Below are the code and all the weights of a small trained network. Each question names an input and a target symbol and asks about switching units off, where a switched-off unit gives its printed mean instead of its output.

import numpy as np


def w(rows, s, z=0):
    codes = np.array(rows[::2]) - 128.0
    scale = np.full(codes.shape[1], s)
    scale[-1] = z or s
    return codes * scale


def norm(h):
    return h / np.sqrt((h * h).mean(-1, keepdims=True) + 1e-5)


def softmax(a):
    e = np.exp(a - a.max(-1, keepdims=True))
    return e / e.sum(-1, keepdims=True)


def log_softmax(a):
    a = a - a.max(-1, keepdims=True)
    return a - np.log(np.exp(a).sum(-1, keepdims=True))


def net(x, mask):
    ids = ['αβγδζηθλμξστω'.index(c) for c in x.split()]
    T = len(ids)
    res = E[ids] + P[:T]
    u = 0
    for l in range(3):
        r = norm(res)
        for j in range(2):
            rows = slice(2 * j, 2 * j + 2)
            q, k, v = (r @ M[l][rows].T for M in (Q, K, V))
            z = softmax(np.where(np.tri(T) > 0, q @ k.T / 2**0.5, -1e9)) @ v
            o = O[l][rows]
            res = res + np.where(mask[u + j], z, o[:, -1]) @ o[:, :-1]
        u += 2
    return log_softmax(norm(res)[-1] @ U[:, :-1].T + U[:, -1])


Q, K, V, O = {}, {}, {}, {}
E = w([
[154,134,113,138],'α',
[139,130,104,148],'β',
[147,132,109,139],'γ',
[149,138,121,137],'δ',
[151,135,117,107],'ζ',
[148,133,110,137],'η',
[151,254,172,146],'θ',
[94,75,210,220],'λ',
[44,224,87,160],'μ',
[61,88,138,92],'ξ',
[155,134,113,138],'σ',
[147,137,112,143],'τ',
[153,131,113,143],'ω',
],0.0082)
P = w([
[118,155,191,208],'0',
[165,248,251,107],'1',
[175,223,200,88],'2',
[178,194,171,69],'3',
[163,164,131,39],'4',
[154,143,110,45],'5',
[124,119,85,59],'6',
[116,103,76,58],'7',
[98,91,70,59],'8',
[83,81,65,54],'9',
[84,77,68,43],'10',
],0.0022)
Q[0] = w([
[181,58,104,103],'0.h0',
[149,248,73,172],'0.h0',
[54,49,220,109],'0.h1',
[65,2,157,131],'0.h1',
],0.005)
K[0] = w([
[71,210,157,207],'0.h0',
[76,44,1,169],'0.h0',
[237,222,142,225],'0.h1',
[162,125,161,251],'0.h1',
],0.0041)
V[0] = w([
[153,187,33,116],'0.h0',
[128,203,254,106],'0.h0',
[153,166,182,107],'0.h1',
[120,107,58,159],'0.h1',
],0.0047)
O[0] = w([
[128,117,255,115,213],'0.h0',
[27,64,75,165,249],'0.h0',
[171,70,93,152,206],'0.h1',
[140,167,131,154,88],'0.h1',
],0.0044,0.0016)
Q[1] = w([
[32,110,98,143],'1.h0',
[50,112,178,68],'1.h0',
[164,172,2,135],'1.h1',
[176,185,31,77],'1.h1',
],0.0048)
K[1] = w([
[179,149,231,59],'1.h0',
[70,200,114,33],'1.h0',
[53,189,202,58],'1.h1',
[18,124,254,132],'1.h1',
],0.0043)
V[1] = w([
[132,187,176,26],'1.h0',
[186,251,112,131],'1.h0',
[150,113,11,118],'1.h1',
[86,147,252,98],'1.h1',
],0.0038)
O[1] = w([
[205,183,82,253,6],'1.h0',
[120,142,40,82,147],'1.h0',
[80,34,55,147,122],'1.h1',
[179,203,232,90,86],'1.h1',
],0.0037,0.002)
Q[2] = w([
[183,181,86,124],'2.h0',
[167,187,1,128],'2.h0',
[226,180,80,33],'2.h1',
[207,62,112,24],'2.h1',
],0.0058)
K[2] = w([
[181,161,85,99],'2.h0',
[254,201,65,155],'2.h0',
[228,202,118,250],'2.h1',
[136,85,167,219],'2.h1',
],0.0061)
V[2] = w([
[77,90,178,136],'2.h0',
[141,75,254,93],'2.h0',
[208,159,169,171],'2.h1',
[80,201,182,52],'2.h1',
],0.0056)
O[2] = w([
[119,59,57,169,158],'2.h0',
[150,39,183,200,251],'2.h0',
[204,110,105,184,186],'2.h1',
[133,99,195,3,13],'2.h1',
],0.005,0.0011)
U = w([
[113,59,154,89,3],'α',
[202,90,203,71,49],'β',
[199,112,194,76,19],'γ',
[204,99,181,59,85],'δ',
[188,73,143,142,18],'ζ',
[215,17,231,13,53],'η',
[183,210,203,83,137],'θ',
[57,1,212,208,113],'λ',
[40,234,29,48,239],'μ',
[8,34,185,33,192],'ξ',
[239,221,14,233,238],'σ',
[205,56,173,111,113],'τ',
[29,74,27,48,173],'ω',
],0.0066,0.005)

Each question gives the input, a string of symbols that net reads in full, and the target symbol t.
The units are the heads (2 rows each of Q, K, V and O). Each row of codes is followed by its name. A weight is (code - 128) times the scale printed after its matrix; where a second scale follows, it is the last column's (O and U).
mask holds one flag per head, layer by layer. A switched-off head (its flag False) gives its mean, the last column of its rows in O, instead of its output. The means were averaged over made-up inputs and are rounded, as every weight is.
A unit's drop is (log p(t) with every unit on - log p(t) with that unit switched off) / (log p(t) with every unit on - log p(t) with every unit switched off).
The circuit of an input: a set's keep is (log p(t) with only the set's units on - log p(t) with every unit switched off) / (log p(t) with every unit on - log p(t) with every unit switched off). Starting from all 6 units, units are removed one at a time, each time the one whose removal leaves the highest keep (on an exact tie, the one counted first), for as long as the keep stays at least 0.8.
circuit, biggest first: the units of the circuit, biggest drop first
most important unit: the unit with the biggest drop
heads that matter: for each layer, one digit per head in row order, 1 if its drop is at least 0.15 and else 0, layers parted by /
input ω ξ η ξ ξ ω ω τ, target σ: heads that matter -> 11 / 00 / 01
input ξ ω ω α, target μ: circuit, biggest first -> [0.h0 2.h0]
input ζ θ ω ω ω λ δ, target λ: most important unit -> 0.h0
input ω ω ξ γ ζ, target σ: heads that matter -> 11 / 10 / 01
input ω ω ξ ω ξ ξ λ ξ ω τ δ, target σ: circuit, biggest first -> [0.h0 2.h1]
input δ ξ μ ω δ τ δ, target ξ: circuit, biggest first -> [0.h0 2.h1 1.h0]
input λ ω τ, target ω: circuit, biggest first -> [0.h0 1.h0]
input ξ τ ω δ ω ω ω ξ τ δ, target μ: circuit, biggest first -> [2.h0 1.h0]
input ξ η γ ξ ω γ ω σ δ, target μ: circuit, biggest first -> [0.h0 2.h0 1.h1 2.h1]
input λ ξ α ζ, target ω: heads that matter -> 11 / 10 / 00
input ζ ω δ η ω, target λ: heads that matter -> 11 / 10 / 10
input ω τ ω α η δ, target σ: circuit, biggest first -> [0.h1 0.h0 2.h1 1.h0]
input τ η τ ξ τ ξ ω, target η: circuit, biggest first -> [1.h1 1.h0 2.h1]
input ξ λ β, target μ: circuit, biggest first -> [2.h0]
input ξ ω ξ τ ξ ω δ δ γ ω ω, target μ: circuit, biggest first -> [0.h0 2.h0 2.h1]
input δ μ ω ω σ ω τ, target ξ: heads that matter -> 11 / 10 / 01
input λ η ξ ξ τ, target ω: circuit, biggest first -> [0.h0 1.h0 2.h1]
input λ ω δ, target ω: heads that matter -> 10 / 10 / 00
input ω ω ω λ λ τ λ ω ω λ ω, target σ: heads that matter -> 11 / 01 / 01
input ζ α ω λ η λ α ω τ ω δ, target λ: most important unit -> 1.h0
input ξ ω λ ξ λ ξ γ, target μ: heads that matter -> 10 / 00 / 10
